What can hang from each mark:
K715: K825 K839
K263: K264 K492 K721
K417: K177 K264
K177: K252 K575
K839: K252 K575 K715
K455: K569 K721 K825
K264: K263 K391 K417 K492
K575: K177 K252 K417
K891: K455 K721 K825
K492: K391
K569: K263 K417 K721
K391: K264
K825: K492 K715 K891

Each row is shifted at random along 4 fixed directions that mean nothing.
Known rows, with every way that one mark hangs from another:
K455{K569{K263{K264}} K721 K825{K715}}: [ 156  -31  234   18   62  119  -33   25  -32 -164   92  -48 -122  -81
  -68 -194  -91  -31  -65   18    2   80  -25   -4  -26   31 -102  -24
  157   70 -128   -5 -157   29  -57   -1   41 -118   39   61   40 -103
   40   24  -83  118]
K417{K177{K252} K264{K263}}: [ 147  276  268 -389  118  -65 -156 -351 -427 -129  191 -134  205  120
  216   34 -201   90    9    2  103 -134  -31  111  100 -145 -246   25
   46   76 -319 -227  253   -8  242 -200  127   57  130  324 -436   -9
   94 -388   85 -230]
K455{K569{K263 K417 K721}}: [-104    3  -71  -33   57  -26  128   75  215   14 -127   34   60  181
   44   62 -119 -130   85  224 -233  127  -31 -125  -93  124  -87  -54
  -35 -111   22  -96  -77  -79 -175  -76  -28   31  -60 -120  161   52
  -12   36   -8  149]
K263{K264{K391 K417} K492 K721}: [  -8  131 -188 -218  -43 -187  -46 -307   68  185 -180   28  342  158
   28  178  -46 -162   -6  282 -254 -120   67 -164 -194   13 -122  100
 -323  -17   76 -185  192 -137   78  -12 -112   56   -5  147  -86  122
 -350 -233  -25  -32]
K492{K391{K264{K263{K721} K417{K177}}}}: [ 152   52   91  -62   19 -173 -183 -112 -180 -146  170   72   15  -97
  227  -68  -61    6  -91  -28   53 -102  102  -12   69 -137 -102   34
   30  -13 -138   -3  205 -291  104  128  -42 -116   20   62 -170  -12
  -31  -85   37 -173]
K825{K715{K839{K252 K575}} K891{K455{K721}}}: [ -35   36   91  -75  -56    9    4  -35 -300  -54  -14  -91  -25  178
   79  -53  -58   58  -60  -30  -41   62  -53  124   -1  -30 -120  -25
  168   34 -161 -139 -252  284   68 -186   83    6  103  103 -106  -63
  117 -211  -12   -8]
K575{K252 K417{K177}}: [  65  -65  -76  304  -48 -211   -5  218  167   66  139   96 -208 -107
  -13 -149  -19   97   56 -107  -69  149  260  -85  112  -62 -194  -68
  -25   81   90  185  181 -254 -164  127   21 -207  -82 -247  105   94
  -78  190   41    4]
K455{K569{K263{K492}} K721 K825}: [  71  139  320 -438   52  209  -61 -212 -261 -134   50 -132  199  135
   25  -18 -256  -11  -14  161    5  -14 -175   -6  -63   63 -157   30
  106   21 -201 -293  -25  142  115 -343  157   66  186  373 -185   35
  148 -319  -21  -44]
K492{K391{K264{K263{K721} K417{K177{K252}}}}}: [-508  -95  -94 -325 -157   34  307  163  110   96 -305  152   25  137
  164  257  -53  -51   18  190 -236  208 -410 -118   38  179  327 -122
 -141 -193  322 -137 -337    3 -208 -247   -7  437  -75  -63  197   42
  204   22  118 -158]
K264{K263 K391 K417{K177{K575}}}: [ -15  -43   85  -56   47   47  -19   23  -56  -31   95   32  -24 -157
   63   11   -3   28  -69  -41   71  -62  -58  -47  106  -34  108   -2
   97  -53  -54  -21   23  -62   21  -33  -11   35  -37   87  -75 -115
   52   -1   42 -108]
K417{K177{K252} K264}: [ 111  -60   71  108  171  393  -22   39   35  -96  104 -159  -99  -76
 -279    8  146  135  -11 -327  356  -97 -152  297  175  -37  294   36
  189   59  -42  197  -60  373  101   69   98  -21   58   21  -71 -115
  259  125  -57   75]
K391{K264{K263 K417 K492}}: [ 157  -46 -119  134   -5  -41  -32   15   68   11   39  136  -47 -144
   41  -72   11  -89 -112  -29   12  -72   71  -49  -12  -15   51   42
   -7  -51  -24  166   62 -101   13  313 -109 -127  -74  -44   76 -127
 -154  103  -16   11]
K263{K264{K391 K417{K177{K252 K575}}} K492}: [  80   10  288 -258   78  257 -155 -106 -227 -203  104  -75   29  -80
   -2   37   58   90  -24 -104  295 -182 -129  112   59  -62  203   39
  128   28 -103 -144   74   88  157 -213   57  129  129  252 -246  -19
  229 -110  -34  -57]
K263{K264{K417} K492{K391} K721}: [  16 -210  -94  183   12  164  -42  112  282  -24  -81   22  -84 -162
 -217    9  226  -48  -62 -104  167  -76  -41   26  -18   14  372   65
  -31  -48  191  156  -69    9  -21  202  -84  -58  -35 -103  151   37
  -35  278 -154  153]
K263{K264 K492{K391}}: [  14  -80  177  -23  -18 -122  -69   93  -98 -110   91   74 -141 -122
  134 -127   -7   37  -25  -75  133   42    0   -2   76  -95   54  -39
    0   -9   10  -27   21 -196  -68   31   36  -46   -3  -22  -18  103
   27  112   -7   -5]
K715{K839{K575{K177 K252}}}: [ 407   26  376  210  116  -23 -392   -6 -306 -269  459  -65 -204 -230
   38 -310    6  245  -47 -412  404 -139  339  189  168 -303 -216   40
  293  152 -331   63  352  -59  205   10  187 -350  178   87 -241   50
  129  -10  -82   50]
K177{K575{K252 K417{K264}}}: [   5   63  -34   78   28   31   40   78  113   55   46  -47  -24   70
  -96  -17   -2   72  136   13  -30   59   45    8   -6   72  -89  -48
  -74   57   68   26  139    2  -75  -68   16    4    7 -130   60   19
   49   45   -8   48]
K715{K825{K492{K391{K264}} K891{K455 K721}}}: [ 167   42  -93  264  -13   55  -81  -82 -126  -74   11  -95  -47  -45
 -113 -102  188   -5  -73 -201  141 -151   60  182  -97  -51   40   88
  129   24 -117  212  -79  239  132  361  -96 -205   25  -30   -9 -170
  -62   48   -5   91]
K264{K263{K492} K417}: [ 149 -183  345  -10   26  112 -155  162 -180 -290  269   70 -262 -321
  105 -229    7  111 -149 -246  413  -65  -35   45  204 -126  266  -11
  285  -17 -157    4   28 -117   29   34   68 -106   35   67  -87  -57
  215  165  -75  -15]
K715{K825{K492{K391{K264{K263 K417}}} K891}}: [-232  -62   34 -123 -166 -173  107  101 -174  -23  -62   78  -58  -22
  305  -36  -33  -72  -78   23  -74  125 -191  -77   30   -9   91  -79
   67 -145  -28 -118 -226  -19 -110   16  -20  170 -111  -34   58  -77
   76   39  127  -62]
K891{K455{K569{K417} K721} K825}: [-270  -23  -56 -155 -104   94  316  161   53   70 -226   67  -10  200
 -106   56 -129   -5   49  269 -278  205 -196  -98  -86  243    4 -111
  -49    6  175  -51 -363  130 -241 -214   -5  155   18  -51  176  -33
   95  -53   84  -62]
K715{K825{K891{K455}} K839{K575{K252 K417}}}: [-241  -34 -180  142  -80    1  213   87  153  221 -129  -96   22  147
 -149   51   69  -12   57   40 -155  125  -75   30  -46   67  -27  -48
  -39    1  128  -52 -258  335  -74 -107   41  102    0 -127  153   10
    6   54   -1  140]
K391{K264{K263{K492 K721} K417}}: [ -80  -78  114 -333  -42  248   -4  -46  -68 -129  -51    7   58   18
   46  113  -31  -26 -103   25  154  -95 -277   61   44   66  351   22
   40  -69   -5 -164  -71  127   93 -127   33  177  104  129  -38   -2
  245  -58 -105  -28]
K715{K825{K492} K839{K252 K575{K417}}}: [ -35   11  -66  143  -17  -53   93   41  -48  108  -13  -65   21   94
  -90  -86   41  -16   42  -61   -3   74   26   74  -88  -43 -114    4
    4  -34   13   -7 -201  289  -13  -32   69    7  -25  -40   36   21
  -55   26   25  157]
K263{K492{K391{K264{K417{K177{K252 K575}}}}} K721}: [ -68  192   83 -262  -73 -396  -70 -135 -234  -27  -21  157   74  125
  331   15 -112   -5   77  210 -203   46  106 -151  -46  -96 -267  -67
 -216    3   64 -203  130 -405   -5 -167  -52  109   10  113 -130  188
 -162 -237  170 -229]
K492{K391{K264{K263{K721} K417}}}: [ -24  127  -78 -190  -32 -187  -23 -164  -58   34  -48   93  191  104
  223   78 -115  -88  -25  182 -194  -37  -20 -108  -80    9 -104   29
 -161 -103    1 -103  137 -203   33   36  -90   45  -13   55  -54    4
 -122 -163   65 -149]
K263{K264{K417{K177}} K492{K391} K721}: [-190 -135  109 -244  -97  -57  -16   58  -43  -75  -59   53  -23  -34
  128   75    2   -1  -53   39   61   36 -135  -52   95  -42  202  -36
  -46  -33  105 -161  -67 -165  -41 -164   40  157    5   37  -47  172
  117   13  -17 -104]
K391{K264{K263{K721} K417 K492}}: [-185 -219  -98  -84  -90  290  149  161  188   11 -179  100  -64  -73
  -86  124   85  -73 -119  -24   78   -3 -308    6   30  159  510    3
   14 -125  182   50 -257  181  -63   45  -31  186  -34  -57  225  -78
  174  174  -96   58]
K455{K569 K825{K891}}: [ -37  164  245 -247 -132 -583   59   49 -397    3  161  185  -72   66
  436 -260 -381   25   37  289 -386  294  104 -291   53  -99 -591 -172
  -63   37 -140 -257   -9 -410 -245 -182   76  -30  -66   92 -133   56
 -183 -217  266 -209]
K177{K575{K252 K417{K264{K263{K721} K391}}}}: [ 343  106  -21  355   89 -180 -222  -77   84  -27  223   -2  -56 -179
  -96 -194   86   40   62  -41   35 -124  424  -57  -66  -87 -302   55
  -67  151  -67  161  397 -344   49  258 -107 -312   -5 -101  -31   -9
 -284   64  -75   66]
K715{K825{K492} K839}: [ 157   86  107  191   75 -230  -79  -65 -187   -6  172  -26  -84  -82
   71 -249   37   29  -49 -270  148  -27  139   92   52 -239 -160    7
   68   13 -163   22   20   95   56  167   47 -152  -60   42  -72  -22
 -179   26   91  125]
K575{K177 K252 K417{K264{K263 K492}}}: [ 225  117  -35   14  -40  -93 -226 -189    2   57  130  -82  150  -23
   66   17 -116   29   22   -6  -27 -103  293  -62  -27  -48 -320   88
  -30  115 -191    5  538 -197  176   32   47 -176   52   46 -129   80
  -88 -143  -62  -63]
K575{K177{K252} K417{K264{K263{K492 K721} K391}}}: [  92  -55   41  121  -37   10 -141   14   99  -34   70    6  -79 -182
  -41  -43   71   52    3  -58   95  -61  190  -41   28  -38   19   30
    2  103   15   72  234 -229   38   57  -12 -107   19  -42   32   86
  -47   94 -100   20]
K391{K264{K263{K721} K417{K177{K575{K252}}} K492}}: [  37  113   -4 -239  -44  -47  -92 -201 -112   -7  -21   38  159   55
  127  124  -77  -42  -30  109  -71 -112   14  -62  -43    1  -79   36
  -83    5  -57 -122  170  -95  148  -79  -17   91   55  163 -125   19
  -28 -226   12 -138]
K839{K252 K575{K177 K417{K264{K492}}} K715}: [  83 -110 -261  169   -1  318   43  -20  218  221 -112 -134  152  137
 -337  151   26  -27   31   39   -2  -11   40  134 -145  159   31  148
  -10   54   38  183  -18  373  127  -10   62 -115   67  -56   58    8
   31   17 -194   83]
K177{K252 K575{K417{K264{K391 K492}}}}: [-220   10   16  -19  -78 -103  188  225   17   81  -73  144 -138   11
   84  -41    3   51  136   98 -125  193  -62 -131   -6  101   11 -139
 -122  -14  219  -36 -111 -157 -261 -166  -33  209 -101 -129  170   24
    6   87  135  -42]
K839{K575{K252 K417{K177}} K715{K825}}: [-110  -14  132 -157  -52   31   69  -18 -132   70   55  -78   68  159
    5   31 -147   97   55   36   -1  131  -76   66   17   36 -116   -5
   25   82  -17 -176  -47  169   33 -372  190   77  111   46 -104  111
  216 -137  -15 -106]
K891{K455 K721 K825{K492{K391} K715{K839{K575}}}}: [-143   28  -30   35 -143 -207  129   53 -251  -19 -144   -1  -78  118
   95  -40    7   20    3   28 -108   84   32   16 -119    5  -84  -62
   18  -14  -14  -12 -307  134  -43  -16  -77    1   -9  -75    9  -65
  -35  -83  141  -81]
K569{K263 K417{K177{K575} K264{K391 K492}} K721}: [ 210   37  -34  190  168 -128 -201 -110   53 -112   98  -51   57  -48
   82   -8   45 -106    5   10   58 -145  307   -5  -31  -75 -214   59
   89   47 -237   40  252 -296   74  182 -106 -191  -37  -75  -79   28
 -143  -13  -54   63]
K391{K264{K263{K721} K417{K177{K252}} K492}}: [-345  -95 -139 -279 -141  120  238   71  121  111 -294  128   52   91
   46  252  -14  -88  -41  143 -153   86 -330  -85    8  164  339  -53
 -119 -127  246  -80 -282  110  -89 -145  -17  357  -55   18  164    4
  114   -7   41  -87]
K825{K492{K391} K891{K455}}: [ -30   74   97   42 -185 -599  -40  108 -382  -71   99  185 -200  -32
  479 -241 -118   28   -1   75 -200  180  229 -179   38 -153 -395 -135
   25   -8 -145  -64   10 -444 -179  120  -65 -137 -124  -97  -55   36
 -181  -49  229 -158]

Rows:
[ 126 -104 -207  260   42  206  -63    4  278   78   25 -150   42 -134
 -221   76  119  -10   -3 -167  133  -96   71   70   31   28   89  107
   60   15    1  240  184   92  113  225  -15 -124  -35 -100   32  -52
   30  172  -96   57]
K575{K252 K417{K177 K264{K263 K492{K391}}}}
[ -32   90 -156   34 -104 -143  -11    5  187  210  -26   28   93  132
   29   77 -133   53  114   78 -276  105  195 -143  -43   54 -277  -12
 -163   40   79    4  363 -141  -57  -93   49  -75   -7 -110   86  162
  -78  -66   24  -28]
K575{K177 K252 K417}
[-455 -155  145 -312 -166   12  189  268  -36  -39 -199  170 -148   -4
  153  116   40   51   29   77  -29  197 -331 -118   81   99  358 -155
  -65  -98  301 -181 -333 -111 -241 -374   49  434  -59  -24  137  125
  259   74   90 -133]
K263{K264{K417{K177{K252 K575}} K492{K391}} K721}
[-263 -130  110 -187 -102 -132  104  129  -41  -27  -62   74  -97  -56
  175    9  -57   -9  -32   61   30  143 -175  -70  121    2  178  -94
  -57  -44  104 -146 -166 -182 -133 -112   57  170  -46  -40   66  123
   83   82    2  -75]
K417{K264{K263{K492{K391} K721}}}
[-322  -28  -29 -234  -23  139  228   59    8  117 -154  -28   51  116
  -16  202  -29   45   44    4  -49  118 -321   50  118   87  212  -69
  -43  -37  145  -83 -211  216 -105 -232   92  323  -30   26   14   -6
  201  -41  106  -94]
K417{K177{K252} K264{K391}}
[ -77  -57   77 -122   62  358   86   82   20 -109  -17   -2  -72  -29
  -75   98   64   42  -26  -75  154  -49 -287  126   91   86  363  -37
  115  -68   51   36 -174  244   28  -80   15  187   48   40   34 -152
  303   63  -16  -16]
K391{K264{K263 K417{K177{K252 K575}}}}
[  92  -31   48  137   26 -222  -30   44  -58  -13  157   89 -121 -202
  111 -167  -37    4  -68  -54   43   19  123  -54  102 -102  -89  -23
    7   39  -79   77   80 -266  -80  215  -26 -138  -85  -69  -13  -65
 -157   97   23  -35]
K417{K264{K263 K391}}
[ -12   42  -72  237   -8 -225   86    5 -108  133   29   -2  -44   65
  -50 -145   38    7   -6  -19  -93   84  110   60  -44 -105 -238  -21
    7   44  -29   30 -254  187  -29   62   43  -95   -7  -28   -5  -21
 -195  -14   51   91]
K715{K825{K891{K455}} K839{K252 K575}}
[-375  -87   20  -39  -84 -198  248  228   66   88 -132  162 -204  -78
   84   39   28   22   58  113 -155  234 -119 -143  121   40  112 -186
 -135    7  274  -39 -306 -227 -280 -142    1  262 -134 -125  184   57
  -28  128  114  -94]
K417{K177{K252 K575} K264{K263{K721} K391}}
[ -28   68  -36  127  -95 -395   48  160   21  104   65  150 -136   -5
  155 -150  -90   38  133  113 -204  199  247 -197   -6   -7 -345 -127
 -176   81   99    8  167 -401 -221  -15  -27  -40 -107 -200  109  111
 -189   55  110  -50]
K177{K575{K252 K417{K264{K492}}}}
[-142  145  126 -374  -78  106  162  -44 -285  -93 -139  -47   91  249
   24   88 -168   37   83  228 -174   83 -176  -29 -100  135 -131  -70
   60   16  -49 -186 -233  179  -51 -331   44  195   95  171 -118  -40
  186 -277  152 -139]
K891{K455{K569{K417{K177{K252}}} K825{K492}} K721}
[ -20 -155    4   86  -17 -131  -26   39   42    4   48   26 -119 -226
    1  -31   51  -23 -100  -68  107   -6   68  -21  161 -114   87   -7
   -2   75   16   57  -35 -196  -10  154    7  -67  -64  -31   -9   57
 -110  127  -48  -28]
K417{K177 K264{K263{K492 K721} K391}}
[ -87   42 -292  128   30   68  143    1  294  271 -139 -102  169  212
 -216  136   17  -44  111   62 -190   44    2   15 -105   88  -72   23
 -161  -62  159   17  -11  302   -7  -54   12   28    1 -104  135   44
  -85   13  -31  157]
K715{K839{K575{K252 K417}}}
[ 267   34  -54  309  166 -176 -187  -49  107 -133  102    7  -40  -53
   58  -87   59  -78   21  -56   63  -83  366    7  -18 -107 -228   37
   90   61 -190  156  224 -322   24  279 -103 -256  -61 -144  -23   48
 -185   77  -39   98]
K569{K263 K417{K177{K252} K264{K492}} K721}
[ -77  136 -111  -57   34 -361   18 -111  112   82 -105   73  138  178
  194   96  -98 -155   67  304 -321   48  163 -189 -110   11 -291  -53
 -211  -20   -5 -134  109 -343  -84  -29  -95   12  -84  -81   35  126
 -268 -121   33  -15]
K569{K263{K264{K417{K177{K575}}}} K721}
[  29   50  155   25   10  -56   -6   92 -109  -70  104   82 -134 -124
   93 -136   19   73   74    0   64   25   51  -67    7    5  -39  -65
    6   28   14   -9   55 -210  -89  -57  -36   52  -35  -16   13  -45
    0   50   65  -45]
K177{K252 K575{K417{K264{K263 K391 K492}}}}
[-252 -164  193 -210  -19  227  173  308   21 -153  -64   50 -154   77
   38    7  -92   53   34    5   42  194 -311   -6  101  139  268 -119
  157 -100   70 -148 -271   90 -238 -316  123  205    1  -80  152   30
  410  117  -11   82]
K455{K569{K417 K721}}
[ -84   30 -195 -138   13  209   21 -159  158   89 -225  -51  221  156
 -134  262   94  -71   21   44  -40 -106 -170   62  -91   74  229   91
 -136  -88  174    2  -24  212  132  -19  -59  146   41  100    7   52
    9  -73  -15   -7]
K263{K492{K391{K264{K417{K177{K252}}}}} K721}
